Below are the code and all the weights of a small trained network. Each question names an input and a class and asks about switching units off, where a switched-off unit gives its printed mean instead of its output.

import numpy as np


def w(rows, s, z=0):
    codes = np.array(rows[::2]) - 128.0
    scale = np.full(codes.shape[1], s)
    scale[-1] = z or s
    return codes * scale


def norm(h):
    return h / np.sqrt((h * h).mean(-1, keepdims=True) + 1e-5)


def f(y):
    return y / 2 * (1 + np.tanh(0.7978845608 * (y + 0.044715 * y**3)))


def log_softmax(a):
    a = a - a.max(-1, keepdims=True)
    return a - np.log(np.exp(a).sum(-1, keepdims=True))


def net(x, mask):
    res = np.array(x, float).reshape(1, 5) / 4 @ E
    u = 0
    for l in range(3):
        y = f(norm(res) @ A[l][:, :-1].T + A[l][:, -1])
        res = res + np.where(mask[u : u + 7], y, B[l][:, -1]) @ B[l][:, :-1]
        u += 7
    return log_softmax(norm(res)[-1] @ U[:, :-1].T + U[:, -1])


A, B = {}, {}
E = w([
[6,203,113,64,101],'x0',
[191,210,31,224,74],'x1',
[126,128,130,127,124],'x2',
[133,131,126,129,134],'x3',
[78,160,204,233,134],'x4',
],0.0018)
A[0] = w([
[90,133,177,172,149,8],'0.n1',
[89,101,201,60,214,86],'0.n2',
[141,185,70,194,110,208],'0.n3',
[79,77,180,155,4,249],'0.n4',
[10,160,102,140,54,103],'0.n5',
[151,144,149,184,154,141],'0.n6',
[45,195,113,64,101,29],'0.n7',
],0.0038,0.0011)
B[0] = w([
[116,99,153,120,72,113],'0.n1',
[90,121,23,183,114,204],'0.n2',
[78,49,74,129,209,248],'0.n3',
[181,102,79,116,151,188],'0.n4',
[132,174,121,119,200,211],'0.n5',
[62,187,126,75,2,156],'0.n6',
[187,176,247,85,157,188],'0.n7',
],0.0034,0.0015)
A[1] = w([
[89,77,145,111,228,50],'1.n1',
[212,34,163,175,137,90],'1.n2',
[77,20,221,89,198,97],'1.n3',
[79,230,161,104,131,84],'1.n4',
[59,152,234,246,143,76],'1.n5',
[58,122,141,54,104,253],'1.n6',
[205,96,82,3,141,174],'1.n7',
],0.004,0.0005)
B[1] = w([
[98,129,73,160,103,168],'1.n1',
[117,199,211,107,200,193],'1.n2',
[107,235,50,167,158,198],'1.n3',
[152,104,166,65,156,181],'1.n4',
[190,2,125,80,26,211],'1.n5',
[208,107,146,211,147,178],'1.n6',
[116,69,171,135,40,254],'1.n7',
],0.004,0.002)
A[2] = w([
[69,82,117,90,14,183],'2.n1',
[240,78,143,183,138,205],'2.n2',
[145,81,76,64,73,202],'2.n3',
[70,116,4,165,172,223],'2.n4',
[80,159,104,210,166,16],'2.n5',
[210,137,148,213,173,254],'2.n6',
[37,43,170,127,148,128],'2.n7',
],0.0037,0.00076)
B[2] = w([
[242,82,159,114,123,218],'2.n1',
[82,162,140,73,86,223],'2.n2',
[124,106,130,215,49,225],'2.n3',
[56,196,2,229,179,248],'2.n4',
[138,68,96,113,45,131],'2.n5',
[85,155,126,54,218,187],'2.n6',
[172,160,44,189,95,161],'2.n7',
],0.0037,0.0018)
U = w([
[47,184,3,199,169,178],'0',
[183,52,184,107,32,193],'1',
[78,212,237,17,248,4],'2',
],0.0052,0.00022)

Each question gives the input, the list of numbers given to net, and the class t.
The units are the neurons (one row each of A and B). Each row of codes is followed by its name. A weight is (code - 128) times the scale printed after its matrix; where a second scale follows, it is the last column's (A, B and U).
mask holds one flag per neuron, layer by layer. A switched-off neuron (its flag False) gives its mean, the last column of its row in B, instead of its output. The means were averaged over made-up inputs and are rounded, as every weight is.
A unit's drop is (log p(t) with every unit on - log p(t) with that unit switched off) / (log p(t) with every unit on - log p(t) with every unit switched off).
The circuit of an input: a set's keep is (log p(t) with only the set's units on - log p(t) with every unit switched off) / (log p(t) with every unit on - log p(t) with every unit switched off). Starting from the 12 units with the biggest drops (on a tie, the unit counted first), units are removed one at a time, each time the one whose removal leaves the highest keep (on an exact tie, the one counted first), for as long as the keep stays at least 0.8.
units of the circuit, in order: the units of the circuit, biggest drop first
unit that matters most: the unit with the biggest drop
top k neurons: the k neurons with the biggest drops, biggest first
k most important neurons of layer l: the k neurons of layer l with the biggest drops, biggest first
input [7,5,8,4,8], class 1: 2 most important neurons of layer 1 -> [1.n5 1.n2]
input [7,-6,2,4,7], class 1: units of the circuit, in order -> [1.n5 2.n4 2.n7]
input [7,5,7,7,-8], class 1: top 3 neurons -> [1.n7 1.n3 0.n7]
input [2,-1,0,2,2], class 1: 4 most important neurons of layer 0 -> [0.n3 0.n1 0.n7 0.n2]
input [-4,3,-1,7,0], class 2: units of the circuit, in order -> [1.n2 2.n6]
input [7,-8,-8,0,3], class 0: unit that matters most -> 0.n2
input [-7,-8,0,-5,0], class 0: top 4 neurons -> [1.n3 0.n2 0.n7 1.n1]
input [-5,-2,4,-1,1], class 2: top 2 neurons -> [0.n3 1.n2]
input [-5,3,-2,-3,-4], class 2: top 3 neurons -> [1.n2 1.n5 0.n2]
input [7,5,2,5,1], class 2: units of the circuit, in order -> [0.n7 1.n4 0.n2]
input [-2,-5,3,0,5], class 0: top 4 neurons -> [1.n3 1.n7 0.n4 0.n7]
input [8,4,-6,-6,-7], class 2: units of the circuit, in order -> [0.n7 0.n2]
input [-2,4,-7,3,5], class 1: top 4 neurons -> [1.n5 0.n6 0.n2 1.n3]
input [6,-4,-4,4,7], class 1: top 3 neurons -> [1.n5 0.n3 1.n2]
input [5,-6,8,8,-4], class 0: top 4 neurons -> [0.n2 1.n3 1.n5 1.n2]
input [0,-8,-6,2,6], class 0: unit that matters most -> 1.n3
input [6,-2,7,-6,-8], class 1: top 2 neurons -> [1.n7 1.n2]
input [3,6,1,1,8], class 1: top 3 neurons -> [1.n5 0.n2 1.n3]
input [-7,-7,-7,6,-6], class 0: 2 most important neurons of layer 2 -> [2.n7 2.n1]
input [2,1,-5,-6,0], class 2: 2 most important neurons of layer 0 -> [0.n7 0.n2]
